Here is a tiny trained network, its code and every weight. The questions are about switching its units off for an input and a class, where a switched-off unit gives its printed mean instead of its output.

import numpy as np


def w(rows, s, z=0):
    codes = np.array(rows[::2]) - 128.0
    scale = np.full(codes.shape[1], s)
    scale[-1] = z or s
    return codes * scale


def norm(h):
    return h / np.sqrt((h * h).mean(-1, keepdims=True) + 1e-5)


def f(y):
    return np.maximum(y, 0)


def log_softmax(a):
    a = a - a.max(-1, keepdims=True)
    return a - np.log(np.exp(a).sum(-1, keepdims=True))


def net(x, mask):
    res = np.array(x, float).reshape(1, 7) / 4 @ E
    u = 0
    for l in range(3):
        y = f(norm(res) @ A[l][:, :-1].T + A[l][:, -1])
        res = res + np.where(mask[u : u + 5], y, B[l][:, -1]) @ B[l][:, :-1]
        u += 5
    return log_softmax(norm(res)[-1] @ U[:, :-1].T + U[:, -1])


A, B = {}, {}
E = w([
[167,153,129,142,69,80,115,78,126,117,151,146],'x0',
[116,70,89,153,163,128,165,93,254,136,106,190],'x1',
[60,111,172,107,128,171,181,118,46,171,54,126],'x2',
[180,57,221,201,89,49,142,46,87,137,140,159],'x3',
[159,192,94,232,63,83,203,113,123,145,48,201],'x4',
[107,176,253,74,179,50,213,59,132,212,167,52],'x5',
[188,112,114,150,68,196,106,117,132,74,90,163],'x6',
],0.0048)
A[0] = w([
[130,172,99,90,173,166,105,179,204,76,147,98,93],'0.n1',
[170,51,1,220,104,121,118,166,206,69,98,246,72],'0.n2',
[105,111,123,105,172,172,171,115,100,146,73,153,126],'0.n3',
[145,124,21,175,144,122,132,110,143,78,117,183,2],'0.n4',
[158,177,106,147,55,162,149,181,17,117,145,91,41],'0.n5',
],0.0052,0.0031)
B[0] = w([
[178,157,82,99,143,166,166,187,138,151,156,112,192],'0.n1',
[24,199,72,253,102,84,77,165,212,81,136,192,254],'0.n2',
[100,144,89,177,209,162,155,120,175,73,168,102,170],'0.n3',
[89,187,102,205,108,204,158,124,189,169,64,210,174],'0.n4',
[104,165,98,176,166,148,32,24,87,68,60,138,174],'0.n5',
],0.0066)
A[1] = w([
[165,156,119,118,70,81,104,109,84,123,76,99,4],'1.n1',
[122,27,171,133,99,166,92,45,155,62,157,197,88],'1.n2',
[231,122,134,136,55,75,79,117,83,127,194,190,84],'1.n3',
[138,97,154,105,169,88,95,127,131,130,253,84,86],'1.n4',
[133,160,182,139,116,90,216,85,151,191,100,140,69],'1.n5',
],0.0065,0.0028)
B[1] = w([
[170,96,166,150,153,131,77,176,124,141,140,100,158],'1.n1',
[150,205,173,119,186,149,131,103,42,110,53,17,184],'1.n2',
[24,143,96,71,94,158,125,151,121,172,48,113,183],'1.n3',
[146,45,144,161,9,173,92,130,169,136,181,109,241],'1.n4',
[88,183,85,94,193,2,153,109,146,158,120,154,254],'1.n5',
],0.0075,0.0041)
A[2] = w([
[104,187,169,111,157,46,230,67,129,158,125,170,57],'2.n1',
[45,94,112,86,195,199,165,123,127,163,129,90,125],'2.n2',
[124,208,158,159,87,88,3,93,158,90,139,75,253],'2.n3',
[114,79,220,69,112,84,104,146,93,164,215,62,67],'2.n4',
[159,108,87,82,186,151,139,184,193,157,189,70,118],'2.n5',
],0.0066,0.0026)
B[2] = w([
[214,102,184,149,194,63,210,253,101,132,106,68,222],'2.n1',
[45,157,127,136,45,81,142,134,221,183,100,164,190],'2.n2',
[163,97,148,124,207,127,145,136,75,132,148,176,255],'2.n3',
[89,72,153,217,112,141,89,19,173,100,115,184,199],'2.n4',
[197,119,125,58,59,129,134,134,91,134,133,76,203],'2.n5',
],0.0079,0.0077)
U = w([
[245,99,133,89,80,164,106,132,148,79,220,99,98],'0',
[118,175,134,84,152,179,147,98,59,93,72,79,99],'1',
[127,110,108,72,123,109,180,108,108,107,138,185,2],'2',
[127,179,65,29,93,133,173,200,184,169,136,95,118],'3',
[54,54,195,127,69,126,116,46,177,161,138,89,136],'4',
[140,151,179,147,188,7,223,157,118,146,88,97,153],'5',
[50,192,60,213,128,146,113,151,174,87,101,206,158],'6',
[165,130,150,155,200,130,87,89,21,84,96,149,127],'7',
],0.013,0.0075)

Each question gives the input, the list of numbers given to net, and the class t.
The units are the neurons (one row each of A and B). Each row of codes is followed by its name. A weight is (code - 128) times the scale printed after its matrix; where a second scale follows, it is the last column's (A, B and U).
mask holds one flag per neuron, layer by layer. A switched-off neuron (its flag False) gives its mean, the last column of its row in B, instead of its output. The means were averaged over made-up inputs and are rounded, as every weight is.
A unit's drop is (log p(t) with every unit on - log p(t) with that unit switched off) / (log p(t) with every unit on - log p(t) with every unit switched off).
The circuit of an input: a set's keep is (log p(t) with only the set's units on - log p(t) with every unit switched off) / (log p(t) with every unit on - log p(t) with every unit switched off). Starting from the 12 units with the biggest drops (on a tie, the unit counted first), units are removed one at a time, each time the one whose removal leaves the highest keep (on an exact tie, the one counted first), for as long as the keep stays at least 0.8.
units of the circuit, in order: the units of the circuit, biggest drop first
most important unit: the unit with the biggest drop
k most important neurons: the k neurons with the biggest drops, biggest first
top k neurons in layer l: the k neurons of layer l with the biggest drops, biggest first
input [-8,-6,8,5,6,-4,-6], class 1: most important unit	0.n5
input [-1,-8,8,0,8,-2,8], class 7: units of the circuit, in order	[0.n5; 0.n2]
input [-5,0,-7,0,0,8,-7], class 4: units of the circuit, in order	[1.n4; 2.n4]
input [8,2,2,-7,-7,-6,-1], class 3: units of the circuit, in order	[0.n1; 2.n5]
input [7,-7,-1,-5,-3,8,5], class 7: top 2 neurons in layer 2	[2.n3; 2.n2]
input [-1,0,5,-8,3,5,8], class 3: 3 most important neurons	[0.n2; 2.n4; 0.n4]
input [4,-8,8,8,-4,4,5], class 7: units of the circuit, in order	[0.n5; 2.n2]
input [5,5,0,-7,-6,-3,2], class 3: 3 most important neurons	[0.n1; 2.n5; 2.n4]
input [1,1,2,-5,-3,8,7], class 3: 2 most important neurons	[2.n5; 0.n1]
input [-4,-1,7,5,1,0,7], class 1: top 2 neurons in layer 1	[1.n2; 1.n5]
input [-7,4,8,2,-6,0,0], class 4: 2 most important neurons	[0.n2; 0.n4]
input [7,1,1,5,-5,-4,4], class 7: top 2 neurons in layer 2	[2.n3; 2.n2]
input [-6,-1,-2,6,-2,2,8], class 1: 2 most important neurons	[1.n2; 1.n3]
input [-2,-5,-1,-8,-8,-8,-3], class 3: most important unit	2.n2
input [-1,2,-8,7,-3,1,8], class 7: 2 most important neurons	[1.n2; 2.n3]
input [-7,7,8,-2,-7,-6,-6], class 3: 3 most important neurons	[2.n5; 0.n2; 2.n4]
input [-5,-5,5,0,4,-4,8], class 7: top 3 neurons in layer 2	[2.n2; 2.n3; 2.n4]
input [4,-4,1,6,-4,6,6], class 4: 2 most important neurons	[1.n4; 2.n4]
input [-8,-2,5,7,1,-5,1], class 7: top 2 neurons in layer 2	[2.n2; 2.n4]
input [0,-8,-4,7,-5,6,-8], class 4: units of the circuit, in order	[1.n4]
input [2,-7,-3,-6,-3,7,8], class 0: 2 most important neurons	[0.n2; 0.n1]
input [-8,2,5,7,-5,6,-8], class 4: 4 most important neurons	[1.n4; 2.n4; 0.n4; 0.n2]
input [3,-6,7,2,1,2,0], class 7: 3 most important neurons	[0.n5; 1.n1; 0.n4]
input [6,-7,8,-8,7,-6,-7], class 7: 2 most important neurons	[0.n5; 0.n2]
input [-3,6,-4,-4,-4,1,4], class 3: 2 most important neurons	[0.n1; 2.n5]
input [-7,-5,3,6,-5,7,-5], class 4: 2 most important neurons	[1.n4; 2.n4]
input [-8,-5,3,-1,-6,-4,-5], class 4: most important unit	0.n2
